Here is a tiny trained network, its code and every weight. The questions are about switching its units off for an input and a target symbol, where a switched-off unit gives its printed mean instead of its output.

import numpy as np


def w(rows, s, z=0):
    codes = np.array(rows[::2]) - 128.0
    scale = np.full(codes.shape[1], s)
    scale[-1] = z or s
    return codes * scale


def norm(h):
    return h / np.sqrt((h * h).mean(-1, keepdims=True) + 1e-5)


def softmax(a):
    e = np.exp(a - a.max(-1, keepdims=True))
    return e / e.sum(-1, keepdims=True)


def log_softmax(a):
    a = a - a.max(-1, keepdims=True)
    return a - np.log(np.exp(a).sum(-1, keepdims=True))


def net(x, mask):
    ids = ['αβεζθτ'.index(c) for c in x.split()]
    T = len(ids)
    res = E[ids] + P[:T]
    u = 0
    for l in range(3):
        r = norm(res)
        for j in range(3):
            rows = slice(3 * j, 3 * j + 3)
            q, k, v = (r @ M[l][rows].T for M in (Q, K, V))
            z = softmax(np.where(np.tri(T) > 0, q @ k.T / 3**0.5, -1e9)) @ v
            o = O[l][rows]
            res = res + np.where(mask[u + j], z, o[:, -1]) @ o[:, :-1]
        u += 3
    return log_softmax(norm(res)[-1] @ U[:, :-1].T + U[:, -1])


Q, K, V, O = {}, {}, {}, {}
E = w([
[82,191,214,140,96,8,130],'α',
[160,63,35,184,162,131,166],'β',
[61,71,162,182,107,94,104],'ε',
[171,184,203,135,169,159,126],'ζ',
[98,43,144,59,157,156,95],'θ',
[34,26,191,84,145,98,97],'τ',
],0.018)
P = w([
[34,145,53,151,75,192,81],'0',
[71,72,144,171,251,115,127],'1',
[119,76,152,184,199,102,135],'2',
[141,84,155,172,169,100,146],'3',
[158,85,160,161,153,107,152],'4',
[161,90,165,142,134,115,162],'5',
[171,94,167,129,124,118,165],'6',
[169,97,171,107,107,123,174],'7',
[167,95,177,93,98,136,179],'8',
[164,92,167,79,83,146,187],'9',
],0.013)
Q[0] = w([
[157,121,134,133,120,142,165],'L0H1',
[106,127,128,131,117,92,172],'L0H1',
[152,161,99,126,148,105,117],'L0H1',
[31,196,90,137,117,147,9],'L0H2',
[141,129,120,180,160,153,147],'L0H2',
[115,23,176,107,198,115,189],'L0H2',
[116,46,136,138,128,119,136],'L0H3',
[167,128,108,98,148,136,127],'L0H3',
[135,161,96,197,68,134,145],'L0H3',
],0.015)
K[0] = w([
[160,178,124,122,187,167,133],'L0H1',
[133,147,154,179,94,138,142],'L0H1',
[107,133,120,153,170,102,113],'L0H1',
[22,89,70,63,66,79,112],'L0H2',
[157,93,113,166,112,148,195],'L0H2',
[165,144,198,131,220,253,112],'L0H2',
[85,47,89,128,132,126,116],'L0H3',
[175,117,97,103,136,150,155],'L0H3',
[104,111,116,231,100,103,168],'L0H3',
],0.013)
V[0] = w([
[156,130,246,91,194,130,102],'L0H1',
[156,83,130,70,124,112,100],'L0H1',
[117,91,131,110,61,70,165],'L0H1',
[125,157,126,103,146,41,148],'L0H2',
[144,129,202,117,214,113,170],'L0H2',
[156,69,101,70,122,31,138],'L0H2',
[138,128,114,80,162,131,116],'L0H3',
[138,194,80,138,141,72,142],'L0H3',
[123,176,159,217,111,128,62],'L0H3',
],0.011)
O[0] = w([
[94,2,197,168,99,217,118,170],'L0H1',
[106,11,128,44,96,132,190,123],'L0H1',
[98,94,48,158,177,72,205,142],'L0H1',
[92,137,111,56,169,97,155,106],'L0H2',
[67,59,229,114,135,161,241,254],'L0H2',
[11,121,35,104,184,128,152,105],'L0H2',
[207,152,105,158,141,102,81,124],'L0H3',
[173,42,78,5,110,106,162,47],'L0H3',
[91,68,166,89,81,217,164,103],'L0H3',
],0.0075,0.01)
Q[1] = w([
[81,108,143,121,134,164,156],'L1H1',
[226,172,62,71,152,110,141],'L1H1',
[110,131,127,146,148,103,131],'L1H1',
[181,78,145,22,109,183,229],'L1H2',
[208,118,203,148,37,163,106],'L1H2',
[158,2,82,91,142,205,184],'L1H2',
[75,81,120,169,109,209,103],'L1H3',
[36,112,166,155,116,63,120],'L1H3',
[135,169,69,174,130,167,106],'L1H3',
],0.013)
K[1] = w([
[95,121,129,99,126,173,96],'L1H1',
[124,80,117,129,184,75,163],'L1H1',
[146,122,119,112,123,131,137],'L1H1',
[168,188,107,114,33,51,117],'L1H2',
[117,172,113,107,105,161,4],'L1H2',
[154,123,94,171,33,120,148],'L1H2',
[120,122,113,107,120,168,86],'L1H3',
[107,113,165,118,93,104,136],'L1H3',
[129,133,71,139,105,125,121],'L1H3',
],0.02)
V[1] = w([
[94,157,97,149,145,104,99],'L1H1',
[103,154,77,115,116,149,72],'L1H1',
[155,95,179,67,181,129,132],'L1H1',
[112,140,114,118,251,173,78],'L1H2',
[70,82,159,123,176,203,78],'L1H2',
[173,184,78,68,134,179,56],'L1H2',
[149,163,146,124,100,103,91],'L1H3',
[59,178,166,114,75,74,86],'L1H3',
[189,150,153,97,158,146,134],'L1H3',
],0.014)
O[1] = w([
[121,131,103,118,123,168,144,222],'L1H1',
[143,122,87,112,175,158,142,227],'L1H1',
[133,131,177,138,132,68,114,9],'L1H1',
[122,136,126,161,191,103,183,179],'L1H2',
[127,164,126,161,154,143,116,160],'L1H2',
[133,157,73,88,186,119,112,75],'L1H2',
[154,149,143,164,145,114,164,99],'L1H3',
[108,146,91,177,251,99,97,179],'L1H3',
[161,106,114,157,75,99,158,78],'L1H3',
],0.015,0.012)
Q[2] = w([
[138,157,143,254,98,96,12],'L2H1',
[109,187,69,231,137,48,169],'L2H1',
[174,120,185,113,156,112,150],'L2H1',
[120,109,119,143,196,196,188],'L2H2',
[133,89,195,174,98,128,62],'L2H2',
[158,116,132,48,78,113,115],'L2H2',
[112,155,65,222,122,73,81],'L2H3',
[125,44,110,52,27,108,168],'L2H3',
[132,137,140,233,169,104,117],'L2H3',
],0.017)
K[2] = w([
[146,96,173,142,99,75,63],'L2H1',
[120,164,162,253,164,54,96],'L2H1',
[182,173,66,7,98,180,115],'L2H1',
[131,133,207,30,235,147,121],'L2H2',
[109,225,46,168,99,121,25],'L2H2',
[76,142,125,41,29,73,109],'L2H2',
[50,91,195,199,70,112,111],'L2H3',
[151,174,57,180,66,92,91],'L2H3',
[78,27,188,154,122,130,181],'L2H3',
],0.014)
V[2] = w([
[162,165,115,168,69,157,98],'L2H1',
[81,148,96,174,109,117,122],'L2H1',
[115,80,228,132,138,146,149],'L2H1',
[137,190,145,101,177,119,100],'L2H2',
[126,87,193,100,108,145,153],'L2H2',
[98,126,165,115,180,93,128],'L2H2',
[137,187,115,253,105,117,156],'L2H3',
[81,86,108,119,76,137,160],'L2H3',
[108,46,144,178,116,90,174],'L2H3',
],0.017)
O[2] = w([
[81,51,127,149,222,109,221,2],'L2H1',
[140,49,144,49,160,123,104,177],'L2H1',
[107,199,33,129,35,46,126,186],'L2H1',
[189,82,124,200,138,63,210,198],'L2H2',
[225,197,63,29,109,40,14,26],'L2H2',
[210,38,184,74,106,2,186,227],'L2H2',
[135,146,160,70,76,155,30,235],'L2H3',
[198,156,152,180,216,172,125,73],'L2H3',
[156,174,190,105,100,189,183,109],'L2H3',
],0.0084,0.0065)
U = w([
[184,203,134,186,92,60,55,200],'α',
[188,73,179,30,170,65,94,85],'β',
[88,144,96,18,65,154,98,124],'ε',
[65,33,72,112,41,89,216,2],'ζ',
[100,196,54,217,224,58,179,235],'θ',
[130,147,238,32,67,254,206,69],'τ',
],0.0058,0.0036)

Each question gives the input, a string of symbols that net reads in full, and the target symbol t.
The units are the heads (3 rows each of Q, K, V and O). Each row of codes is followed by its name. A weight is (code - 128) times the scale printed after its matrix; where a second scale follows, it is the last column's (O and U).
mask holds one flag per head, layer by layer. A switched-off head (its flag False) gives its mean, the last column of its rows in O, instead of its output. The means were averaged over made-up inputs and are rounded, as every weight is.
A unit's drop is (log p(t) with every unit on - log p(t) with that unit switched off) / (log p(t) with every unit on - log p(t) with every unit switched off).
The circuit of an input: a set's keep is (log p(t) with only the set's units on - log p(t) with every unit switched off) / (log p(t) with every unit on - log p(t) with every unit switched off). Starting from all 9 units, units are removed one at a time, each time the one whose removal leaves the highest keep (on an exact tie, the one counted first), for as long as the keep stays at least 0.8.
units of the circuit, in order: the units of the circuit, biggest drop first
most important unit: the unit with the biggest drop
which heads matter: for each layer, one digit per head in row order, 1 if its drop is at least 0.15 and else 0, layers parted by /
input ζ β θ β α, target α: units of the circuit, in order -> L0H2
input ζ α ζ τ θ ζ, target α: which heads matter -> 000 / 111 / 110
input β ζ θ τ α α, target β: units of the circuit, in order -> L1H2, L0H2, L2H2
input α β τ β α θ α α, target ε: units of the circuit, in order -> L0H3, L1H2, L0H2, L1H3
input β τ β ζ β β, target β: units of the circuit, in order -> L1H1, L1H2, L0H1, L2H2
input β β ζ τ θ α τ, target β: units of the circuit, in order -> L0H2, L1H2, L2H2
input θ θ β β β β, target ε: units of the circuit, in order -> L0H1, L1H3, L2H2, L0H2
input β α τ β, target τ: units of the circuit, in order -> L2H3, L1H3, L1H1
input β θ ζ, target β: units of the circuit, in order -> L0H2, L1H2, L0H1, L2H2
input ζ τ θ τ ζ α ζ θ, target α: units of the circuit, in order -> L2H1, L1H1
input β τ ε β β ζ β τ ε, target β: units of the circuit, in order -> L0H2, L1H2, L2H2
input β ε ζ θ τ β θ θ τ β, target β: units of the circuit, in order -> L1H2, L1H1, L0H2, L2H2
input θ θ θ α β β ζ θ τ α, target θ: which heads matter -> 010 / 010 / 001
input ζ θ ε α θ θ θ α θ, target α: units of the circuit, in order -> L1H1, L0H2
input ε θ β β ε θ ζ τ, target ε: which heads matter -> 110 / 111 / 010
input α α β θ β β, target ζ: which heads matter -> 111 / 111 / 001
input ε τ α α θ β α, target ζ: which heads matter -> 111 / 110 / 001
input β α α, target τ: which heads matter -> 011 / 011 / 001
input β θ θ τ θ τ ζ ε, target β: which heads matter -> 111 / 110 / 010
input β α θ θ α, target τ: most important unit -> L0H3
input ε β θ β β ε α θ β τ, target θ: which heads matter -> 011 / 001 / 000
input θ α β α β, target τ: most important unit -> L2H3
input α τ α θ β β β β ε, target θ: which heads matter -> 011 / 001 / 000
input θ ε θ α α τ α ζ ζ ζ, target θ: which heads matter -> 010 / 110 / 101
